mesudburez: [0 -92 3 5 -7 21 -37 3 23 -56 -23 -32 9 33 2 -23 -11 27 41 -43 52 9 8 32 12 62 24 33 7]
tipidrekin: [10 -7 -11 14 -16 7 -21 7 14 8 -34 -2 -8 0 7 18 12 -25 -38 29 18 -17 18 -11 3 -7 0 -33 -22]
tipidrekin: [31 -19 35 -7 27 -1 36 -32 7 -37 19 -6 -3 -4 17 -47 -7 -16 63 -26 -10 -9 -64 23 33 11 9 43 40]
kifetekob: [-15 2 -20 9 -20 7 23 -14 5 7 19 15 44 0 25 18 -19 -21 27 24 3 -17 -26 23 2 -5 4 -21 13]
kifetekob: [70 16 -1 0 -23 -4 -3 31 6 39 -18 9 -34 -9 -27 -23 13 -29 -49 13 -33 -6 17 -7 8 -30 -6 -22 -13]
bedeskeka: [-26 10 7 15 7 37 13 -8 44 -9 12 -6 30 -2 4 -13 8 -25 27 6 -6 -10 -1 -14 18 4 -1 26 39]
tipidrekin: [6 -20 -10 10 33 -18 5 -22 -7 -13 -15 -16 -13 2 5 3 -3 -21 -10 6 -11 -10 -20 1 15 -11 -5 -8 -10]
mesudburez: [-2 -46 26 -19 23 -1 -28 3 15 -25 -13 -41 -33 21 -12 -6 18 36 -4 -40 21 22 32 -7 2 32 -1 30 -12]
kifetekob: [-3 -28 -17 -3 33 -35 21 10 36 35 73 -29 17 34 -23 6 -1 -4 2 11 -31 27 17 21 -24 -5 -40 5 -12]
bedeskeka: [0 -16 -20 -2 9 -2 -13 15 -11 9 0 -26 -3 7 -24 13 -4 -3 -15 -11 -21 -2 19 -1 -1 -7 -12 -12 -23]
bedeskeka: [50 31 21 3 -15 -21 -14 14 -20 8 -31 30 -47 -21 4 -14 20 -10 -44 24 19 -6 -6 -17 -9 -15 2 -22 -25]
dibukanam: [-9 -33 -22 14 -21 22 13 -17 23 -13 -2 4 45 13 20 -4 -24 -12 37 2 8 -10 -18 33 19 15 20 2 31]
tipidrekin: [-41 11 -20 4 66 -29 11 -21 -38 -7 14 -20 -6 -4 -15 19 -9 3 -7 -7 -38 6 -11 -17 -5 -22 -21 3 -16]
bedeskeka: [18 36 6 -9 -9 -15 9 18 -4 33 16 25 -15 -5 -19 -15 6 17 -22 4 -21 23 16 -7 -18 -15 -6 5 3]
dibukanam: [-19 -53 14 -24 -3 3 19 -49 30 -17 0 -24 16 22 50 35 -6 13 32 -9 30 -4 -13 32 20 24 15 -4 14]
kifetekob: [19 -35 24 2 21 -27 -17 -10 -12 -44 -18 4 -33 9 7 -35 1 32 12 -21 41 22 -19 12 -6 33 13 32 -3]
tipidrekin: [21 -25 -23 37 37 1 0 -18 15 -16 -35 -28 -9 -4 3 -2 5 -79 -23 31 -20 -43 -26 -11 37 -26 -12 -25 -13]
mesudburez: [11 -5 -29 26 45 -30 45 -67 27 13 -40 6 -14 1 29 5 -5 -50 -46 48 -45 -10 -28 0 40 -49 4 -22 22]
mesudburez: [-15 -11 13 -57 17 -20 -2 -6 -30 17 5 -36 -37 13 -19 35 1 68 -19 -55 -28 34 40 -3 -7 1 -5 6 -22]
dibukanam: [-35 38 -29 27 18 -24 -14 6 -39 3 -9 30 -1 -11 -11 10 -7 13 -32 25 2 13 6 -22 -31 -16 -6 -11 -19]
tipidrekin: [-33 -19 -45 0 1 4 -2 11 -35 -5 11 -1 33 15 -33 -9 -44 46 29 -45 -32 27 12 25 -7 13 13 24 16]
dibukanam: [-11 1 28 -3 36 13 40 -63 57 -11 -21 -11 -11 0 33 -9 18 -19 1 6 -20 -2 -12 -15 48 -11 11 29 54]
mesudburez: [-33 -1 37 -52 40 -7 8 -6 -16 -5 42 -44 -20 8 -19 15 9 56 26 -63 -23 29 19 -12 -7 14 -16 41 -2]
dibukanam: [8 46 33 9 -22 0 -36 43 45 31 -6 26 -33 -3 -11 -7 54 8 -65 43 43 23 64 -48 -40 2 -16 -1 -19]
dibukanam: [-6 68 14 -13 -66 33 -6 37 7 44 11 38 16 -20 -1 17 16 9 -16 20 11 -2 36 -22 -23 -8 3 -19 4]
mesudburez: [-39 -32 -10 19 28 22 -20 -23 15 -37 -38 -34 6 6 11 19 5 -16 -2 -2 16 -19 7 -18 23 11 4 1 -2]
dibukanam: [-8 -36 25 6 38 -29 -4 -36 25 -33 -10 -13 -23 15 34 4 18 4 -3 15 47 8 -14 0 -2 20 -3 10 -8]
tipidrekin: [-11 -57 4 -31 30 -30 15 -38 -20 -24 12 -31 -7 22 16 18 -21 40 32 -41 2 17 -21 36 6 21 6 12 -5]
bedeskeka: [14 22 41 -11 10 17 -40 14 -22 -25 -56 -16 -62 -24 -13 -7 36 6 -37 -25 15 -12 22 -53 13 1 3 8 -23]
tipidrekin: [-40 -12 15 -15 -1 46 17 -49 28 -22 -26 -28 20 -4 42 36 4 -15 27 -11 5 -31 -8 -8 45 6 19 -1 31]
dibukanam: [-28 -19 3 10 -5 4 10 -37 53 -5 -13 10 17 17 41 14 6 4 -3 29 35 9 8 7 5 14 14 3 26]
tipidrekin: [22 1 -31 15 -9 -13 8 7 9 30 -10 18 1 7 -15 -13 -11 -7 -32 18 -29 12 13 10 0 -20 2 -11 6]
bedeskeka: [1 -10 -14 17 -8 28 -9 10 10 -9 -8 -15 20 -4 -4 0 -2 -39 10 6 -3 -29 -5 -3 16 -1 -2 -11 -1]
mesudburez: [-28 12 30 -4 19 14 -15 -3 13 -18 -1 -18 -12 -6 6 11 27 2 0 -3 23 -4 13 -33 -2 11 -9 14 -6]
tipidrekin: [-25 34 -10 10 -22 34 -6 12 11 14 -12 12 19 -11 -5 10 6 -9 -12 12 -6 -9 24 -24 2 -9 4 -6 12]
kifetekob: [-3 -12 -26 32 2 33 -6 -12 -24 -44 -46 3 20 -16 1 -25 -26 -31 27 -14 -9 -33 -37 2 38 1 26 7 24]
kifetekob: [9 3 -2 -17 1 7 8 -7 -28 -7 -26 9 -17 -3 -24 -35 -21 46 6 -55 -41 26 6 5 21 1 28 38 35]
bedeskeka: [-3 -21 -24 19 -27 5 26 -30 38 3 -13 38 37 17 28 -20 -26 9 16 17 7 17 -10 38 13 10 34 11 54]
mesudburez: [13 -63 -17 10 14 0 4 -16 17 -26 -9 -20 11 23 -2 -26 -21 -1 27 -23 -6 5 -15 34 23 19 13 22 20]
bedeskeka: [-21 -10 10 -4 15 -7 15 -25 17 -8 15 -4 10 9 21 9 1 8 17 3 12 7 -9 7 0 9 -1 11 12]
tipidrekin: [30 18 23 10 -24 -13 -25 16 -36 -28 -29 50 -28 -16 6 -43 0 31 0 -4 50 14 -19 1 -19 22 25 16 0]
bedeskeka: [-27 -5 2 -7 45 -32 21 -20 27 17 38 -16 -3 19 -1 14 10 13 -10 10 -17 29 15 -4 -15 -7 -24 14 0]
kifetekob: [-19 -32 -13 -14 80 -28 20 -20 -35 -19 39 -59 -5 10 -28 6 -18 0 31 -44 -59 2 -26 7 12 -10 -28 21 -14]
kifetekob: [9 12 -37 8 -41 6 0 27 20 49 -10 34 14 13 -28 -16 -14 25 -38 8 -29 34 51 10 -12 -11 13 -1 22]
mesudburez: [23 -21 -8 11 -13 -22 8 4 6 0 20 24 13 14 5 -26 -16 8 18 10 17 17 -19 35 -15 14 6 7 8]
dibukanam: [38 -15 -9 -18 27 -24 -14 33 -62 0 14 -35 -33 -4 -51 -12 -11 4 -2 -45 -44 -1 -6 4 -4 -11 -21 -2 -44]
bedeskeka: [40 -2 -32 20 -20 -13 -9 14 7 28 -44 29 -19 6 -20 -26 -8 1 -57 17 -21 19 26 5 2 -19 15 -12 4]
bedeskeka: [38 -13 -13 -8 -25 -18 -2 -9 31 40 -62 25 -42 19 -6 -14 3 39 -79 4 -19 44 56 6 10 -13 28 -4 17]
kifetekob: [3 2 38 -14 6 -2 14 -32 -21 -35 5 -5 -5 -19 46 17 6 -20 41 2 35 -36 -60 5 13 8 3 -10 -7]
mesudburez: [-33 -35 -32 24 -4 17 -34 4 -6 -26 -31 -15 21 9 3 21 -11 -4 -2 3 30 -14 12 1 0 18 8 -16 -18]
kifetekob: [3 -25 1 22 -4 2 3 10 63 5 36 0 29 23 6 -17 10 -22 16 30 25 8 6 16 -12 18 -13 12 13]
kifetekob: [-41 81 70 -55 -72 47 -1 -7 17 22 -19 44 -10 -24 41 33 35 73 -8 -12 48 19 50 -38 -11 18 34 13 36]
dibukanam: [57 47 17 -2 -59 39 -5 64 -39 3 33 26 20 -37 -27 -44 -7 -35 51 -16 -8 -38 -37 6 -2 -1 0 -1 2]
dibukanam: [52 -32 27 -24 -11 -34 14 -4 11 9 27 -1 -19 14 18 -7 4 6 11 1 20 9 -21 37 -9 12 -5 -7 -13]
mesudburez: [5 -8 -85 63 20 -11 4 3 -11 12 -22 7 30 -1 -21 -4 -31 -71 -32 49 -48 -27 -19 7 12 -43 -10 -41 -11]
[-33 5 4 -10 -24 31 6 -16 13 -2 -5 0 27 -2 25 28 -2 6 18 -2 14 -12 5 0 10 8 14 -6 18] | dibukanam
[22 -6 13 22 15 27 -44 41 23 -16 -26 -31 -29 -5 -38 -29 34 -36 -27 -3 3 -16 31 -42 10 4 -17 13 -19] | mesudburez
[20 35 46 -51 -31 9 3 24 -20 27 36 -12 -16 -18 2 31 22 6 9 -16 3 -16 5 -10 -12 -5 -17 -21 -28] | bedeskeka
[11 37 38 -36 -14 21 22 -2 -2 13 14 -1 -10 -18 2 -2 11 7 18 -25 -23 -6 -4 -11 15 -8 3 13 21] | mesudburez
[-5 -33 -41 10 4 -14 -9 0 -21 -4 -18 0 7 16 -16 -3 -29 24 -7 -15 -13 18 8 22 -2 4 12 -1 -3] | bedeskeka
[-8 2 10 1 35 -40 29 -29 13 2 32 12 -3 9 17 -6 1 9 6 18 0 24 -21 10 -13 -3 -10 16 11] | mesudburez
[44 -45 13 1 6 16 -26 34 22 -16 0 -41 -18 12 -33 -36 13 -20 8 -28 -2 -7 12 2 14 19 -11 19 -12] | dibukanam
[11 -49 8 -20 -11 0 -23 -25 -7 -21 -61 -24 -33 10 26 29 3 20 -23 -18 32 -8 11 8 21 16 23 -22 -21] | bedeskeka
[-45 15 -2 -24 -7 2 -3 6 -1 26 23 -11 11 7 -3 47 6 33 -11 -4 -1 15 40 -11 -23 0 -12 -11 -15] | tipidrekin
[4 43 51 -72 15 -17 26 -22 -31 32 13 -25 -54 -19 7 47 26 31 -23 -31 -37 3 11 -27 6 -29 -15 -12 -20] | dibukanam
[21 -14 -14 -5 6 -24 0 47 -14 18 68 -6 13 18 -50 -31 -17 20 26 -24 -27 30 6 27 -34 9 -24 22 -12] | tipidrekin
[59 -14 18 -34 -1 -34 36 -9 -6 18 21 14 -27 11 -13 -46 -16 41 14 -38 -38 40 -15 39 7 0 13 33 29] | kifetekob
[-34 -7 -40 9 24 -4 -17 26 -12 18 22 -35 16 11 -35 34 -4 -10 -20 3 -27 -2 32 -13 -19 -13 -32 -21 -38] | tipidrekin
[-22 12 30 -30 34 -22 2 -7 -13 0 27 -20 -26 1 -4 18 17 35 -1 -21 -1 21 12 -17 -17 4 -18 16 -16] | bedeskeka
[27 59 -10 1 -23 -5 6 51 -26 44 39 34 4 -17 -44 -28 -5 0 -8 4 -41 12 8 -6 -28 -25 -15 0 -2] | bedeskeka
[17 -8 -13 9 -12 -19 -10 3 -42 -16 -14 20 -3 -6 7 -4 -18 5 5 2 21 -6 -29 19 -10 5 11 -17 -19] | bedeskeka
[62 -33 15 -8 -12 -28 2 14 21 13 20 -2 -19 16 0 -21 7 -9 -3 9 13 8 -8 30 -9 8 -9 -7 -15] | tipidrekin
[-43 -27 -16 -7 47 -6 22 -58 8 -13 -23 -30 -1 13 16 27 -11 10 -5 -14 -29 6 0 -1 30 -9 8 8 19] | dibukanam
[28 -31 -2 -7 -34 12 -7 21 49 32 11 -22 8 19 1 19 14 -26 -17 20 9 -11 30 14 0 2 -12 -31 -18] | tipidrekin
[64 15 66 -5 17 -32 31 -23 18 -17 21 24 -38 -15 35 -46 27 -29 22 22 26 -7 -65 7 7 0 -5 20 14] | dibukanam

nolkene: [-4 -10 -13 5 -17 6 -4 3 -6 9 -14 -11 8 1 -5 2 -6 -17 -8 10 -11 8 -3 2 -14 7 -1 2 9]
nolkene: [-40 3 17 29 -43 11 5 -4 -29 19 -7 -33 19 27 -39 -18 -19 -14 7 16 -4 4 -11 8 -15 43 16 -2 5]
fafepevov: [-28 57 15 34 36 -29 18 17 41 -40 11 34 -34 11 18 -45 -14 59 42 6 -10 5 35 -60 37 -39 -8 7 -2]
fafepevov: [-11 -11 -45 -8 7 8 -25 31 -13 18 -24 1 1 -13 -13 -1 -5 -36 -38 39 -27 17 35 -20 -2 6 -13 -30 18]
nolkene: [23 5 69 -25 -2 -15 16 -14 0 7 57 8 -42 9 13 5 26 40 61 -51 26 -18 -20 13 37 3 62 -17 -38]
pafodzezaz: [-31 -15 -18 29 -20 -28 -26 33 10 47 0 -34 -15 -13 -67 18 -9 -9 12 -8 -23 1 -13 -18 8 22 -7 -38 -12]
fafepevov: [-42 12 -47 46 -11 -2 0 21 14 -18 -39 0 11 5 7 -22 -29 -2 1 36 -47 18 17 -45 -24 -17 -31 20 25]
nolkene: [16 -14 -9 -18 -21 9 -2 4 -3 8 -10 -3 -14 -5 23 3 2 -22 -2 10 -18 20 8 -4 -8 -7 14 -4 17]
gonifzuzo: [42 -27 12 0 -56 -8 9 -17 14 20 -11 -25 -7 3 10 19 -3 -15 33 -26 -9 25 -45 26 -19 -3 35 26 6]
fafepevov: [31 -29 2 -12 6 0 1 -27 -2 -4 13 -1 28 -10 9 42 19 8 4 -45 23 -33 -53 46 -18 0 -1 24 -30]
nolkene: [1 -33 -2 -1 -43 3 -8 1 -19 33 -1 -26 3 2 -16 20 2 -22 15 -11 -16 2 -30 18 -17 25 31 -11 -9]
nolkene: [1 0 -18 49 -2 -17 4 -17 24 -11 -28 -12 49 4 -31 11 -20 9 -1 -15 9 -8 -46 24 -27 -2 -34 51 -6]
fafepevov: [-85 14 -68 10 65 12 -26 50 -21 -27 4 39 2 -19 15 -13 4 16 -29 44 -45 -37 63 -74 5 -12 -53 -44 -12]
gonifzuzo: [-24 5 2 -14 -4 31 16 -17 -12 -27 5 -4 3 -1 41 -6 4 -4 -22 12 3 -11 15 -8 -21 -9 -34 12 23]
pafodzezaz: [18 -3 9 -32 -7 29 4 -12 -27 0 -7 3 6 7 18 -11 5 -29 -30 24 12 15 21 18 -5 12 15 -3 21]
pafodzezaz: [32 3 -42 -10 -7 22 12 -5 16 -37 -52 23 8 -1 74 -20 -15 -27 -26 43 -30 46 30 -17 -30 -46 -17 45 54]
gonifzuzo: [-35 -4 3 -5 -18 8 13 -1 8 -14 25 -12 -32 -13 42 9 10 16 22 -15 -20 -17 1 -35 -12 -21 -25 -4 6]
gonifzuzo: [17 -14 -8 -13 -16 20 10 -20 -6 -14 -13 -2 16 0 35 7 2 -16 -12 2 -1 4 -11 17 -28 -9 -6 28 16]
pafodzezaz: [5 3 13 -15 17 16 8 -18 -16 -18 12 13 16 5 18 0 11 8 -10 -4 22 -19 -2 19 -3 3 0 9 -9]
gonifzuzo: [-3 2 29 20 -41 -28 5 6 24 29 11 -30 -36 4 -29 0 -9 9 45 -23 -8 17 -20 -11 14 5 23 -10 -1]
pafodzezaz: [54 2 6 -14 13 -19 -10 6 16 18 -11 10 -9 -3 -21 -1 -1 -11 -7 0 16 29 6 18 26 -3 26 -6 2]
nolkene: [7 -32 -18 -28 -4 4 -21 17 -17 27 11 -3 -14 -19 2 27 18 -19 -4 -6 -16 -7 0 0 1 8 16 -36 -12]
gonifzuzo: [46 -23 -40 15 22 -41 -29 27 20 22 -20 25 11 -11 -26 25 0 5 25 -19 -22 7 -28 10 13 -9 37 -2 -38]
pafodzezaz: [25 5 -13 5 -31 -12 1 17 30 12 -33 -5 -32 -1 12 -19 -20 -23 9 25 -33 59 23 -28 4 -24 14 4 41]
nolkene: [-4 -4 -18 40 -32 0 7 -13 9 -2 -40 -23 39 12 -19 -3 -27 -15 -6 10 -8 16 -28 16 -36 6 -18 43 19]
fafepevov: [-12 -31 -17 -3 -24 23 -4 -13 -28 7 -6 -21 32 -2 1 24 4 -23 -17 -3 -4 -18 -28 25 -38 21 -10 9 -2]
gonifzuzo: [-31 19 -34 24 53 -25 -21 37 14 -7 1 27 -4 -12 -25 -7 -4 25 -2 10 -16 -15 27 -40 26 -11 -25 -25 -21]
fafepevov: [-4 -22 -29 -17 -1 15 -20 14 -23 20 -12 -7 10 -12 -11 13 4 -35 -35 20 -11 2 12 4 -10 16 -6 -24 7]
fafepevov: [46 -19 -42 18 3 -24 -9 0 38 -2 -37 7 22 -14 2 24 -10 -6 1 -14 -13 17 -33 14 -18 -29 -13 39 0]
pafodzezaz: [24 2 35 -36 21 19 4 -22 -32 -2 22 12 15 10 -1 0 19 -3 -21 -5 45 -17 2 42 13 24 23 -8 -14]
pafodzezaz: [18 19 -2 25 -24 -31 12 15 54 -5 -21 3 -43 2 22 -21 -21 13 45 2 -34 48 9 -43 11 -43 12 19 26]
gonifzuzo: [-21 -8 13 -12 -15 4 7 0 0 -1 30 -10 -30 -9 27 11 14 14 24 -20 -11 -17 -4 -20 -2 -8 -2 -14 -6]
[29 36 15 3 -14 9 35 -21 33 -42 -31 14 -13 18 58 -45 -22 1 1 29 0 50 29 -16 -6 -43 -5 52 55] | nolkene
[35 -14 -20 -29 28 27 -6 -16 -31 -16 -18 27 46 2 22 6 10 -22 -43 16 18 -7 2 40 -16 6 6 17 -3] | gonifzuzo
[49 15 -20 25 -10 -46 1 23 71 2 -39 12 -39 -7 10 -16 -25 4 34 5 -34 65 10 -36 19 -53 12 23 28] | pafodzezaz
[-33 -15 -5 -16 44 -8 -31 25 -29 26 45 5 -3 -20 -45 30 28 14 -7 -22 11 -55 0 0 27 31 -2 -64 -54] | nolkene
[24 -3 6 -14 18 -11 0 -3 14 -6 15 14 -12 -10 15 14 13 17 13 -24 9 -9 -8 4 12 -17 5 1 -15] | nolkene
[-46 14 25 17 -48 24 11 -1 -35 14 -8 -28 2 33 -21 -39 -20 -21 1 38 -9 19 19 -8 -9 41 23 -12 24] | nolkene
[8 -17 13 -19 44 -3 -27 -4 -36 30 30 -2 35 -8 -71 34 24 -2 -33 -26 52 -48 -24 57 20 51 5 -36 -52] | pafodzezaz
[45 -17 -4 -15 -6 -10 2 -8 22 -2 -3 7 -11 -12 30 21 9 1 16 -24 -4 9 -20 10 -4 -26 11 18 -2] | nolkene
[34 10 28 -8 -13 -12 5 -3 15 15 -3 -5 -21 7 -12 -11 -5 -6 8 -1 13 31 5 9 20 -1 26 -1 13] | fafepevov
[-3 7 0 -5 26 0 -8 7 -12 1 5 13 7 1 -15 -5 4 2 -13 8 10 -8 13 3 14 11 4 -15 -11] | gonifzuzo
[17 19 10 22 -46 10 30 -23 20 -22 -42 -10 7 25 31 -35 -31 -14 6 27 -9 50 2 -1 -26 -18 3 56 51] | nolkene
[29 -17 -20 -14 24 -13 -11 3 18 -2 4 14 -2 -23 12 29 14 7 -1 -24 1 -11 -14 6 3 -22 -11 2 -16] | nolkene
[91 -24 -23 -41 55 -31 -31 11 28 20 -1 31 -5 -36 -12 43 25 -8 -22 -29 23 5 -9 33 32 -22 10 -14 -25] | fafepevov
[0 7 2 17 -31 -20 2 17 27 16 -10 -13 -36 1 -5 -12 -15 -2 29 5 -27 34 8 -30 9 -13 13 -6 18] | pafodzezaz
[-32 -16 -40 -10 -46 39 -13 23 -38 23 -41 -23 1 4 4 -20 -17 -68 -45 70 -46 41 46 -24 -30 22 -2 -26 53] | nolkene
[8 -12 -7 5 -7 -17 -6 10 13 11 4 0 -14 -8 0 14 3 8 26 -19 -16 0 -16 -7 3 -8 14 -5 -14] | gonifzuzo
[76 -51 -71 -57 54 -11 -60 35 -2 45 -24 23 8 -51 -27 54 25 -55 -71 7 -1 12 15 28 17 -3 -4 -47 -11] | fafepevov
[-4 16 17 -43 36 4 -18 28 -20 21 27 17 -41 -8 -17 -17 17 -9 -26 24 13 5 62 -20 51 15 18 -69 0] | fafepevov
[29 -1 -4 11 -9 -9 11 -15 26 -13 -18 1 9 1 16 4 -8 4 10 -12 1 13 -22 11 -13 -22 -6 39 9] | nolkene
[-43 9 23 20 -15 -4 13 -3 1 -7 28 -12 -15 7 3 -4 1 31 38 -20 -6 -24 -13 -20 0 3 -2 -3 -15] | pafodzezaz
